Below are the code and all the weights of a small trained network. Each question names an input and a class and asks about switching units off, where a switched-off unit gives its printed mean instead of its output.

import numpy as np


def w(rows, s, z=0):
    codes = np.array(rows[::2]) - 128.0
    scale = np.full(codes.shape[1], s)
    scale[-1] = z or s
    return codes * scale


def norm(h):
    return h / np.sqrt((h * h).mean(-1, keepdims=True) + 1e-5)


def f(y):
    return np.maximum(y, 0)


def log_softmax(a):
    a = a - a.max(-1, keepdims=True)
    return a - np.log(np.exp(a).sum(-1, keepdims=True))


def net(x, mask):
    res = np.array(x, float).reshape(1, 6) / 4 @ E
    u = 0
    for l in range(3):
        y = f(norm(res) @ A[l][:, :-1].T + A[l][:, -1])
        res = res + np.where(mask[u : u + 8], y, B[l][:, -1]) @ B[l][:, :-1]
        u += 8
    return log_softmax(norm(res)[-1] @ U[:, :-1].T + U[:, -1])


A, B = {}, {}
E = w([
[174,80,120,18,176,158,140,183,185],'x0',
[127,127,127,127,128,128,126,129,129],'x1',
[128,127,128,128,128,127,127,129,129],'x2',
[127,130,127,126,125,128,129,127,128],'x3',
[159,100,146,165,27,225,151,215,111],'x4',
[138,77,68,152,161,203,141,4,136],'x5',
],0.0041)
A[0] = w([
[103,156,157,133,208,40,93,67,156,148],'0.n0',
[83,158,135,224,93,125,143,115,77,133],'0.n1',
[87,156,155,136,121,43,108,122,110,1],'0.n2',
[172,102,87,171,130,161,154,52,105,90],'0.n3',
[91,193,149,195,104,84,71,58,95,151],'0.n4',
[166,147,167,60,146,106,129,171,170,84],'0.n5',
[75,128,80,8,228,45,144,108,113,121],'0.n6',
[155,179,148,77,143,3,135,155,86,82],'0.n7',
],0.0046,0.0041)
B[0] = w([
[141,74,44,113,64,76,189,169,82,249],'0.n0',
[155,135,195,157,147,144,15,99,169,230],'0.n1',
[159,195,97,227,172,94,173,204,131,158],'0.n2',
[4,134,131,133,127,176,88,106,131,194],'0.n3',
[171,82,43,139,105,115,238,222,107,253],'0.n4',
[30,73,152,118,121,88,79,181,133,188],'0.n5',
[161,150,225,158,87,171,43,103,215,254],'0.n6',
[56,181,111,202,209,167,133,180,219,209],'0.n7',
],0.0044,0.0042)
A[1] = w([
[45,175,3,131,211,47,229,120,61,99],'1.n0',
[99,176,157,80,225,127,125,99,150,43],'1.n1',
[193,89,95,145,48,105,159,200,44,98],'1.n2',
[222,156,197,125,86,24,105,234,135,104],'1.n3',
[199,80,105,65,171,174,150,65,155,68],'1.n4',
[72,91,107,33,148,180,234,190,80,53],'1.n5',
[112,203,173,73,234,126,67,82,182,21],'1.n6',
[233,91,119,79,132,155,137,83,162,4],'1.n7',
],0.0045,0.0019)
B[1] = w([
[103,40,67,50,105,4,186,171,161,186],'1.n0',
[166,166,174,145,108,90,58,102,173,144],'1.n1',
[36,148,164,72,222,102,137,47,205,209],'1.n2',
[38,234,172,138,212,125,143,121,48,253],'1.n3',
[214,172,111,201,81,111,132,99,107,171],'1.n4',
[206,146,43,94,251,62,197,178,124,166],'1.n5',
[165,152,235,126,116,53,65,67,220,163],'1.n6',
[191,181,80,208,81,146,145,60,98,154],'1.n7',
],0.0043,0.0051)
A[2] = w([
[167,147,139,113,119,173,104,6,136,3],'2.n0',
[102,136,114,69,171,97,169,184,105,82],'2.n1',
[142,99,97,50,159,64,151,135,153,134],'2.n2',
[135,2,100,144,22,107,121,35,149,150],'2.n3',
[176,93,44,108,136,176,143,113,124,113],'2.n4',
[125,208,148,146,113,129,106,220,80,128],'2.n5',
[214,93,125,93,95,144,140,101,170,126],'2.n6',
[190,108,57,168,112,211,145,91,113,144],'2.n7',
],0.0069,0.0035)
B[2] = w([
[211,143,168,192,74,133,139,104,111,181],'2.n0',
[254,68,104,151,88,143,135,152,177,216],'2.n1',
[72,166,152,153,136,196,112,109,57,204],'2.n2',
[153,75,131,11,97,176,94,124,120,247],'2.n3',
[97,180,131,110,149,51,166,129,81,198],'2.n4',
[145,107,102,93,122,155,140,31,84,255],'2.n5',
[119,141,72,170,87,74,149,113,84,186],'2.n6',
[76,141,121,189,182,74,135,206,183,240],'2.n7',
],0.007,0.0052)
U = w([
[108,155,53,193,163,49,214,200,135,250],'0',
[79,31,50,21,86,112,128,94,102,121],'1',
[70,205,207,148,126,197,145,48,23,183],'2',
[37,64,138,197,101,219,66,159,182,99],'3',
[82,190,229,111,183,98,41,153,224,80],'4',
[244,131,136,142,55,98,91,36,167,48],'5',
[246,118,145,42,167,195,180,179,97,56],'6',
],0.013,0.0016)

Each question gives the input, the list of numbers given to net, and the class t.
The units are the neurons (one row each of A and B). Each row of codes is followed by its name. A weight is (code - 128) times the scale printed after its matrix; where a second scale follows, it is the last column's (A, B and U).
mask holds one flag per neuron, layer by layer. A switched-off neuron (its flag False) gives its mean, the last column of its row in B, instead of its output. The means were averaged over made-up inputs and are rounded, as every weight is.
A unit's drop is (log p(t) with every unit on - log p(t) with that unit switched off) / (log p(t) with every unit on - log p(t) with every unit switched off).
The circuit of an input: a set's keep is (log p(t) with only the set's units on - log p(t) with every unit switched off) / (log p(t) with every unit on - log p(t) with every unit switched off). Starting from the 12 units with the biggest drops (on a tie, the unit counted first), units are removed one at a time, each time the one whose removal leaves the highest keep (on an exact tie, the one counted first), for as long as the keep stays at least 0.8.
circuit, biggest first: the units of the circuit, biggest drop first
unit that matters most: the unit with the biggest drop
top k neurons: the k neurons with the biggest drops, biggest first
top k neurons in layer l: the k neurons of layer l with the biggest drops, biggest first
drop when u is switched off: that unit's drop, to one decimal
input [-8,-5,3,-2,7,4], class 3: unit that matters most => 1.n3
input [7,-2,2,-7,0,0], class 4: circuit, biggest first => [0.n4; 0.n0]
input [4,0,6,-4,0,6], class 5: circuit, biggest first => [0.n4; 2.n0]
input [1,5,8,-8,7,-6], class 6: top 4 neurons => [0.n6; 2.n1; 0.n1; 2.n2]
input [4,6,3,-7,1,4], class 0: top 2 neurons => [0.n1; 2.n7]
input [-2,5,4,8,1,7], class 3: top 2 neurons => [0.n3; 0.n0]
input [0,8,6,5,5,-3], class 2: top 2 neurons in layer 0 => [0.n4; 0.n0]
input [-4,2,7,-5,1,-3], class 2: top 4 neurons => [0.n1; 2.n5; 0.n0; 2.n7]
input [8,-1,-2,-1,1,7], class 0: top 3 neurons => [2.n7; 0.n1; 2.n4]
input [5,-4,-1,7,1,7], class 0: top 4 neurons => [2.n7; 0.n1; 0.n6; 2.n4]
input [8,-6,-6,1,0,-2], class 4: top 3 neurons in layer 0 => [0.n4; 0.n0; 0.n6]
input [8,-8,-1,2,0,0], class 4: top 2 neurons in layer 2 => [2.n5; 2.n1]
input [1,-3,6,-3,7,1], class 0: top 3 neurons in layer 0 => [0.n6; 0.n5; 0.n1]
input [2,-5,-2,-7,-3,6], class 5: top 3 neurons => [0.n4; 2.n0; 0.n6]
input [-1,-3,2,-3,-6,7], class 1: unit that matters most => 0.n0
input [-1,8,1,-4,1,0], class 2: top 2 neurons => [0.n0; 0.n1]
input [0,-4,7,2,-6,3], class 1: top 3 neurons => [0.n0; 2.n3; 0.n1]
input [-6,4,3,-3,2,-7], class 2: top 2 neurons => [2.n5; 0.n1]
input [-8,-6,-7,7,0,2], class 1: top 3 neurons => [0.n4; 0.n6; 2.n3]
input [-4,-6,-4,5,2,-5], class 2: circuit, biggest first => [2.n5]
input [-7,-4,-4,3,-4,1], class 1: top 2 neurons in layer 2 => [2.n3; 2.n7]
input [5,3,4,7,2,8], class 0: top 2 neurons => [2.n7; 0.n6]
input [2,-8,-6,-5,1,-2], class 6: top 2 neurons in layer 0 => [0.n6; 0.n1]
input [-6,-3,-8,2,-2,2], class 1: drop when 0.n2 is switched off => 0.0
